Below are the code and all the weights of a small trained network. Each question names an input and a class and asks about switching units off, where a switched-off unit gives its printed mean instead of its output.

import numpy as np


def w(rows, s, z=0):
    codes = np.array(rows[::2]) - 128.0
    scale = np.full(codes.shape[1], s)
    scale[-1] = z or s
    return codes * scale


def norm(h):
    return h / np.sqrt((h * h).mean(-1, keepdims=True) + 1e-5)


def f(y):
    return y / 2 * (1 + np.tanh(0.7978845608 * (y + 0.044715 * y**3)))


def log_softmax(a):
    a = a - a.max(-1, keepdims=True)
    return a - np.log(np.exp(a).sum(-1, keepdims=True))


def net(x, mask):
    res = np.array(x, float).reshape(1, 4) / 4 @ E
    u = 0
    for l in range(2):
        y = f(norm(res) @ A[l][:, :-1].T + A[l][:, -1])
        res = res + np.where(mask[u : u + 6], y, B[l][:, -1]) @ B[l][:, :-1]
        u += 6
    return log_softmax(norm(res)[-1] @ U[:, :-1].T + U[:, -1])


A, B = {}, {}
E = w([
[1,108,73,184,107,139,150],'x0',
[83,140,190,175,148,203,116],'x1',
[165,100,155,125,212,26,167],'x2',
[217,87,128,114,184,171,156],'x3',
],0.0074)
A[0] = w([
[190,101,88,226,141,175,71,188],'L0N1',
[103,151,112,109,60,124,43,46],'L0N2',
[116,188,137,85,78,196,131,251],'L0N3',
[105,72,2,167,151,171,28,229],'L0N4',
[63,66,159,164,150,172,68,250],'L0N5',
[96,53,135,183,198,114,142,250],'L0N6',
],0.0076,0.0018)
B[0] = w([
[149,46,92,140,171,161,147,193],'L0N1',
[140,169,139,136,170,186,79,193],'L0N2',
[138,88,124,156,100,229,82,239],'L0N3',
[119,177,62,77,170,145,120,238],'L0N4',
[125,122,52,118,196,76,182,246],'L0N5',
[91,101,106,127,11,50,157,253],'L0N6',
],0.011,0.0037)
A[1] = w([
[191,132,107,115,167,113,105,96],'L1N1',
[78,162,147,123,142,163,56,67],'L1N2',
[126,200,118,112,123,55,90,252],'L1N3',
[161,194,2,157,64,154,137,129],'L1N4',
[20,165,79,147,141,153,190,219],'L1N5',
[184,127,82,149,140,223,127,208],'L1N6',
],0.0089,0.0018)
B[1] = w([
[122,72,186,114,142,128,63,160],'L1N1',
[162,128,134,159,226,121,88,166],'L1N2',
[129,46,109,162,115,110,128,190],'L1N3',
[201,102,75,151,119,195,99,222],'L1N4',
[255,73,99,66,69,98,133,246],'L1N5',
[88,127,156,142,174,157,77,254],'L1N6',
],0.0096,0.0063)
U = w([
[113,140,153,172,199,197,108,252],'0',
[66,208,203,123,123,167,211,4],'1',
[198,133,183,152,148,66,158,252],'2',
[50,220,166,133,162,116,140,4],'3',
[37,207,177,151,94,133,131,4],'4',
[192,176,2,109,143,200,149,13],'5',
[61,210,193,126,89,126,114,4],'6',
[89,100,51,98,121,102,226,252],'7',
],0.0067,0.0018)

Each question gives the input, the list of numbers given to net, and the class t.
The units are the neurons (one row each of A and B). Each row of codes is followed by its name. A weight is (code - 128) times the scale printed after its matrix; where a second scale follows, it is the last column's (A, B and U).
mask holds one flag per neuron, layer by layer. A switched-off neuron (its flag False) gives its mean, the last column of its row in B, instead of its output. The means were averaged over made-up inputs and are rounded, as every weight is.
A unit's drop is (log p(t) with every unit on - log p(t) with that unit switched off) / (log p(t) with every unit on - log p(t) with every unit switched off).
The circuit of an input: a set's keep is (log p(t) with only the set's units on - log p(t) with every unit switched off) / (log p(t) with every unit on - log p(t) with every unit switched off). Starting from all 12 units, units are removed one at a time, each time the one whose removal leaves the highest keep (on an exact tie, the one counted first), for as long as the keep stays at least 0.8.
circuit, biggest first: the units of the circuit, biggest drop first
k most important neurons: the k neurons with the biggest drops, biggest first
k most important neurons of layer l: the k neurons of layer l with the biggest drops, biggest first
drop of u: that unit's drop, to one decimal
input [-3,-1,-2,-6], class 0: most important neuron : [L1N2]
input [-3,1,-5,2], class 0: circuit, biggest first : [L1N6; L1N5]
input [8,8,-7,-4], class 5: circuit, biggest first : [L1N5; L0N5; L0N4]
input [0,-5,0,-5], class 0: circuit, biggest first : [L0N6; L0N2; L0N5]
input [-4,-6,-3,-8], class 0: 2 most important neurons of layer 0 : [L0N2; L0N6]
input [-8,-7,-7,-8], class 0: 3 most important neurons of layer 0 : [L0N2; L0N6; L0N3]
input [5,6,-8,-6], class 5: 2 most important neurons of layer 0 : [L0N5; L0N4]
input [-6,-6,-4,-6], class 0: 3 most important neurons : [L0N2; L0N6; L1N5]
input [5,4,-6,-6], class 5: 2 most important neurons : [L1N5; L0N5]
input [1,5,7,2], class 7: drop of L0N3 : 0.0
input [-8,0,-4,-5], class 0: drop of L1N2 : 0.1
input [-8,-2,-4,6], class 0: drop of L0N6 : 0.2
input [3,1,2,6], class 7: drop of L0N6 : 0.3
input [4,0,-4,-7], class 5: most important neuron : [L1N5]
